Here is a tiny trained network, its code and every weight. The questions are about switching its units off for an input and a target symbol, where a switched-off unit gives its printed mean instead of its output.

import numpy as np


def w(rows, s, z=0):
    codes = np.array(rows[::2]) - 128.0
    scale = np.full(codes.shape[1], s)
    scale[-1] = z or s
    return codes * scale


def norm(h):
    return h / np.sqrt((h * h).mean(-1, keepdims=True) + 1e-5)


def f(y):
    return y / 2 * (1 + np.tanh(0.7978845608 * (y + 0.044715 * y**3)))


def softmax(a):
    e = np.exp(a - a.max(-1, keepdims=True))
    return e / e.sum(-1, keepdims=True)


def log_softmax(a):
    a = a - a.max(-1, keepdims=True)
    return a - np.log(np.exp(a).sum(-1, keepdims=True))


def net(x, mask):
    ids = ['ΔΘΦαγζηλμπστψω'.index(c) for c in x.split()]
    T = len(ids)
    res = E[ids] + P[:T]
    r = norm(res)
    for j in range(2):
        rows = slice(2 * j, 2 * j + 2)
        q, k, v = (r @ M[0][rows].T for M in (Q, K, V))
        z = softmax(np.where(np.tri(T) > 0, q @ k.T / 2**0.5, -1e9)) @ v
        o = O[0][rows]
        res = res + np.where(mask[j], z, o[:, -1]) @ o[:, :-1]
    y = f(norm(res) @ A[0][:, :-1].T + A[0][:, -1])
    res = res + np.where(mask[2:18], y, B[0][:, -1]) @ B[0][:, :-1]
    return log_softmax(norm(res)[-1] @ U[:, :-1].T + U[:, -1])


Q, K, V, O, A, B = {}, {}, {}, {}, {}, {}
E = w([
[155,131,212,139,93,211,56,144,60],'Δ',
[26,101,139,116,2,193,76,127,190],'Θ',
[151,76,68,50,104,176,170,179,188],'Φ',
[48,112,66,203,168,145,109,95,146],'α',
[109,177,115,99,72,159,148,92,223],'γ',
[78,86,92,217,128,100,114,85,195],'ζ',
[75,162,134,181,153,137,193,194,91],'η',
[112,126,59,121,65,135,193,161,177],'λ',
[109,128,157,134,155,149,213,211,122],'μ',
[60,93,113,184,53,156,178,98,224],'π',
[133,41,137,171,110,101,86,81,215],'σ',
[141,104,131,69,6,161,146,134,217],'τ',
[138,165,69,156,93,129,95,190,77],'ψ',
[160,174,192,151,164,142,82,124,89],'ω',
],0.0074)
P = w([
[155,116,49,126,209,197,17,158,251],'0',
[107,162,136,121,141,106,127,158,148],'1',
[153,125,179,177,115,94,66,232,176],'2',
[125,174,105,168,136,185,118,105,188],'3',
[112,154,132,118,131,92,127,139,129],'4',
[164,103,176,192,100,82,81,200,138],'5',
[136,173,104,153,117,165,120,106,145],'6',
[115,146,129,112,126,81,127,126,111],'7',
[171,87,171,201,91,76,99,175,110],'8',
[147,165,114,146,116,158,123,99,128],'9',
[117,136,129,104,122,64,135,105,91],'10',
[177,65,156,201,85,62,133,155,91],'11',
[141,153,133,137,136,163,123,115,141],'12',
],0.012)
Q[0] = w([
[104,150,89,3,192,194,78,33,145],'H1',
[104,173,95,68,204,187,172,137,122],'H1',
[152,128,231,203,89,2,91,200,158],'H2',
[118,153,109,85,196,151,151,106,115],'H2',
],0.0077)
K[0] = w([
[153,120,138,187,124,204,47,199,228],'H1',
[148,173,144,181,177,161,151,248,199],'H1',
[137,151,112,113,95,62,161,24,37],'H2',
[126,180,127,118,216,134,133,255,196],'H2',
],0.0089)
V[0] = w([
[163,135,255,167,109,92,68,128,83],'H1',
[119,172,95,195,207,153,96,97,129],'H1',
[186,217,108,121,123,76,177,102,129],'H2',
[26,151,161,37,138,89,95,86,136],'H2',
],0.0083)
O[0] = w([
[68,91,107,117,115,173,84,194,167,141],'H1',
[117,72,70,160,74,121,50,12,82,80],'H1',
[103,188,94,170,48,194,43,101,203,4],'H2',
[122,135,177,76,188,97,2,79,119,230],'H2',
],0.0088,0.0042)
A[0] = w([
[164,104,48,163,35,37,26,102,139,3],'N1',
[142,79,184,173,169,72,114,150,112,65],'N2',
[92,58,188,116,143,189,73,108,77,119],'N3',
[125,143,178,104,23,40,103,161,70,150],'N4',
[200,72,2,65,177,131,127,115,172,106],'N5',
[203,69,146,238,117,150,102,214,180,102],'N6',
[86,138,152,86,138,67,137,24,135,123],'N7',
[58,126,114,49,178,167,140,140,86,128],'N8',
[166,151,75,71,218,179,180,130,130,194],'N9',
[102,114,73,44,105,153,128,73,177,133],'N10',
[216,87,187,156,142,131,147,71,125,192],'N11',
[148,129,44,203,196,252,145,105,164,252],'N12',
[199,138,181,127,190,108,108,168,61,186],'N13',
[135,148,46,92,236,141,93,44,129,211],'N14',
[125,131,161,84,129,125,174,76,213,135],'N15',
[188,155,164,7,100,127,83,141,149,118],'N16',
],0.0074,0.0041)
B[0] = w([
[208,152,139,69,196,164,153,183,78,155],'N1',
[195,79,106,96,153,153,130,90,117,178],'N2',
[164,194,106,91,169,119,198,175,92,222],'N3',
[111,129,69,125,199,106,130,75,148,228],'N4',
[99,100,125,228,186,141,146,36,227,160],'N5',
[91,171,111,132,71,163,223,51,38,202],'N6',
[101,142,111,92,56,172,105,211,136,180],'N7',
[130,217,127,211,145,179,134,82,64,179],'N8',
[190,96,118,109,98,187,73,47,177,179],'N9',
[177,139,165,130,107,117,110,95,158,160],'N10',
[133,116,68,193,155,95,82,148,162,196],'N11',
[183,53,45,109,115,146,65,72,254,221],'N12',
[72,79,120,119,68,142,123,94,215,254],'N13',
[145,94,206,183,54,119,222,91,106,184],'N14',
[127,119,94,125,135,179,121,169,40,178],'N15',
[106,123,82,150,142,169,127,111,113,220],'N16',
],0.0069,0.0055)
U = w([
[87,229,137,240,102,85,122,110,169,75],'Δ',
[103,187,239,148,138,167,170,173,244,5],'Θ',
[211,155,56,123,186,86,94,181,88,78],'Φ',
[164,208,195,159,113,133,7,111,153,7],'α',
[150,34,189,86,196,81,77,193,181,104],'γ',
[165,187,123,124,16,224,134,91,85,43],'ζ',
[63,59,117,164,78,137,128,255,116,207],'η',
[122,84,106,184,143,148,92,18,200,221],'λ',
[176,175,146,91,133,59,221,142,170,160],'μ',
[88,80,153,175,91,109,222,112,78,145],'π',
[154,156,118,147,206,231,223,139,40,163],'σ',
[197,98,157,103,91,72,86,126,61,162],'τ',
[75,89,132,42,125,125,153,83,70,172],'ψ',
[140,111,56,100,100,219,44,160,188,46],'ω',
],0.0084,0.0018)

Each question gives the input, a string of symbols that net reads in full, and the target symbol t.
The units are the heads (2 rows each of Q, K, V and O) and the neurons (one row each of A and B). Each row of codes is followed by its name. A weight is (code - 128) times the scale printed after its matrix; where a second scale follows, it is the last column's (O, A, B and U).
mask holds one flag per unit, heads first, then neurons. A switched-off unit (its flag False) gives its mean, the last column of its rows in O or B, instead of its output. The means were averaged over made-up inputs and are rounded, as every weight is.
A unit's drop is (log p(t) with every unit on - log p(t) with that unit switched off) / (log p(t) with every unit on - log p(t) with every unit switched off).
The circuit of an input: a set's keep is (log p(t) with only the set's units on - log p(t) with every unit switched off) / (log p(t) with every unit on - log p(t) with every unit switched off). Starting from the 12 units with the biggest drops (on a tie, the unit counted first), units are removed one at a time, each time the one whose removal leaves the highest keep (on an exact tie, the one counted first), for as long as the keep stays at least 0.8.
units of the circuit, in order: the units of the circuit, biggest drop first
most important unit: the unit with the biggest drop
top k neurons: the k neurons with the biggest drops, biggest first
which heads matter: for each layer, one digit per head in row order, 1 if its drop is at least 0.15 and else 0, layers parted by /
input π Φ Δ, target μ: units of the circuit, in order : H1
input ζ τ ψ π μ σ ζ Δ λ σ τ Θ μ, target ω: which heads matter : 01
input ψ Θ τ Φ Δ ω Φ Θ Δ Θ π, target η: top 3 neurons : N7, N15, N12
input μ Δ Φ π Θ γ Θ π μ λ η Φ, target σ: which heads matter : 01
input μ Θ λ τ τ, target ω: units of the circuit, in order : H2, N15
input Θ ψ σ π Φ Θ τ Δ ζ, target η: which heads matter : 10
input α Δ γ γ Δ ψ λ τ Δ Δ Θ μ, target γ: units of the circuit, in order : H2, H1
input Θ τ ψ τ Δ Θ λ λ Δ, target Δ: which heads matter : 11
input τ Θ τ μ π Φ Θ Θ Δ, target γ: which heads matter : 11
input Θ γ ψ Δ Θ Θ Θ λ Θ Θ Θ η, target γ: units of the circuit, in order : H2, N13, H1
input Θ τ σ Θ Θ ψ τ Θ Δ π α Θ, target τ: units of the circuit, in order : H1, N1
input Θ ζ γ, target Φ: which heads matter : 10
input γ τ ω ψ η, target Δ: which heads matter : 01
input λ Θ Δ Θ Δ Δ γ ζ Θ, target Φ: most important unit : N1
input τ σ Δ, target ψ: which heads matter : 00
input ζ μ τ Θ τ ψ Δ ψ τ, target ζ: which heads matter : 01
input Δ ω ψ, target ω: which heads matter : 11
input Θ α π Δ Θ ω τ γ Θ Δ, target ω: top 3 neurons : N13, N14, N11
input σ Θ γ λ Δ Φ, target η: units of the circuit, in order : H1, N6
input λ Θ Θ, target γ: which heads matter : 01
input λ Θ Θ Δ Δ σ Θ τ π μ Δ ψ, target η: which heads matter : 10
input μ Θ ψ Φ π, target η: which heads matter : 00
input Δ μ Δ Θ Δ γ τ π Θ Θ ω Φ, target ω: units of the circuit, in order : H2, H1
input Θ Θ Δ σ μ ζ Θ τ Θ Θ λ τ, target Δ: which heads matter : 11
input σ Θ ζ η τ τ, target Θ: units of the circuit, in order : H1, H2
input ψ τ η Θ α μ γ μ σ Δ σ ψ, target ψ: which heads matter : 11
input τ τ Θ π Θ σ ψ μ Θ, target π: most important unit : N6
input Θ τ Θ γ Θ ζ, target γ: most important unit : H2
input γ Δ Δ Θ Δ Θ Θ, target ζ: top 3 neurons : N8, N10, N4
input π Θ Δ τ ω τ Δ, target ω: top 3 neurons : N12, N14, N5
